Here is a tiny trained network, its code and every weight. The questions are about switching its units off for an input and a class, where a switched-off unit gives its printed mean instead of its output.

import numpy as np


def w(rows, s, z=0):
    codes = np.array(rows[::2]) - 128.0
    scale = np.full(codes.shape[1], s)
    scale[-1] = z or s
    return codes * scale


def f(y):
    return np.maximum(y, 0)


def log_softmax(a):
    a = a - a.max(-1, keepdims=True)
    return a - np.log(np.exp(a).sum(-1, keepdims=True))


def net(x, mask):
    res = np.array(x, float).reshape(1, 7) / 4 @ E
    y = f(res @ A[0][:, :-1].T + A[0][:, -1])
    res = res + np.where(mask, y, B[0][:, -1]) @ B[0][:, :-1]
    return log_softmax(res[-1] @ U[:, :-1].T + U[:, -1])


A, B = {}, {}
E = w([
[132,127,132,130,122,124,130,125,126,129],'x0',
[62,217,184,135,21,164,125,213,113,51],'x1',
[136,128,134,139,123,129,113,132,126,138],'x2',
[110,133,124,124,147,130,128,132,127,120],'x3',
[123,118,134,128,129,130,130,130,128,127],'x4',
[82,159,59,247,122,198,222,96,163,172],'x5',
[107,117,128,119,139,134,136,129,130,121],'x6',
],0.015)
A[0] = w([
[147,176,98,115,178,105,134,138,133,111,127],'n1',
[82,190,135,132,67,135,126,174,129,95,170],'n2',
[180,72,91,149,244,105,135,44,136,186,174],'n3',
[129,111,127,130,152,119,142,120,133,139,131],'n4',
[101,143,91,241,118,160,186,109,140,143,57],'n5',
[121,171,146,156,87,114,143,188,131,101,157],'n6',
[151,104,112,120,138,159,127,117,124,129,180],'n7',
[160,132,162,4,125,101,50,157,132,99,18],'n8',
[140,111,159,133,71,116,159,82,143,123,126],'n9',
[98,107,168,191,140,115,175,122,123,124,37],'n10',
[131,169,98,119,149,125,127,139,125,125,168],'n11',
[81,157,156,136,42,159,146,202,128,75,177],'n12',
[158,128,128,98,139,119,109,146,127,99,2],'n13',
[195,143,137,172,122,98,128,129,104,164,157],'n14',
[115,158,105,200,122,162,181,108,141,152,43],'n15',
],0.022,0.0054)
B[0] = w([
[192,131,148,143,78,129,105,104,133,151,140],'n1',
[120,164,135,151,87,183,114,61,171,146,195],'n2',
[62,210,136,174,83,222,126,42,187,104,253],'n3',
[131,158,105,158,153,144,101,125,132,124,150],'n4',
[188,58,139,81,148,3,116,202,66,137,211],'n5',
[108,179,115,142,103,150,156,79,153,101,178],'n6',
[129,168,136,143,84,150,111,149,132,138,150],'n7',
[172,36,124,90,169,23,151,214,66,136,231],'n8',
[116,153,114,152,136,140,101,150,123,170,136],'n9',
[156,111,142,110,130,119,107,177,96,143,152],'n10',
[132,139,134,149,127,119,111,124,126,138,134],'n11',
[68,174,130,171,134,212,113,56,176,110,212],'n12',
[147,114,117,119,120,113,148,179,114,130,156],'n13',
[110,125,109,120,150,146,148,98,143,131,150],'n14',
[151,45,123,79,171,74,167,200,93,110,192],'n15',
],0.013,0.053)
U = w([
[56,179,151,165,139,255,144,68,193,108,250],'0',
[148,35,151,78,198,74,164,237,80,118,6],'1',
],0.0071,0.0015)

Each question gives the input, the list of numbers given to net, and the class t.
The units are the neurons (one row each of A and B). Each row of codes is followed by its name. A weight is (code - 128) times the scale printed after its matrix; where a second scale follows, it is the last column's (A, B and U).
mask holds one flag per neuron, in row order. A switched-off neuron (its flag False) gives its mean, the last column of its row in B, instead of its output. The means were averaged over made-up inputs and are rounded, as every weight is.
A unit's drop is (log p(t) with every unit on - log p(t) with that unit switched off) / (log p(t) with every unit on - log p(t) with every unit switched off).
The circuit of an input: a set's keep is (log p(t) with only the set's units on - log p(t) with every unit switched off) / (log p(t) with every unit on - log p(t) with every unit switched off). Starting from the 12 units with the biggest drops (on a tie, the unit counted first), units are removed one at a time, each time the one whose removal leaves the highest keep (on an exact tie, the one counted first), for as long as the keep stays at least 0.8.
units of the circuit, in order: the units of the circuit, biggest drop first
k most important neurons: the k neurons with the biggest drops, biggest first
drop of u: that unit's drop, to one decimal
input [-3,6,1,0,7,7,7], class 1: units of the circuit, in order	[n5]
input [3,-5,-4,4,-6,-5,-2], class 0: 2 most important neurons	[n3 n5]
input [0,-5,3,1,-5,-5,-3], class 0: 2 most important neurons	[n3 n5]
input [-6,6,-7,-5,4,8,2], class 1: 2 most important neurons	[n5 n15]
input [-2,-8,7,1,-2,-8,-1], class 0: 3 most important neurons	[n3 n5 n15]
input [-2,-4,-6,-5,-8,5,5], class 1: 2 most important neurons	[n5 n15]
input [-5,-3,6,-5,-6,-3,2], class 0: 3 most important neurons	[n5 n15 n3]
input [-3,-8,-8,8,7,-8,-1], class 0: 3 most important neurons	[n3 n5 n15]
input [7,-2,-2,2,8,3,8], class 1: 2 most important neurons	[n12 n2]
input [-2,-3,3,-1,4,4,5], class 1: 2 most important neurons	[n5 n12]
input [1,-8,0,4,4,-8,7], class 0: 3 most important neurons	[n3 n5 n15]
input [-1,-8,2,-2,-8,-5,6], class 0: drop of n3	4.0
input [-8,5,-7,3,-8,7,4], class 1: drop of n5	2.6
input [-5,0,-6,0,4,2,-5], class 1: drop of n3	1.5
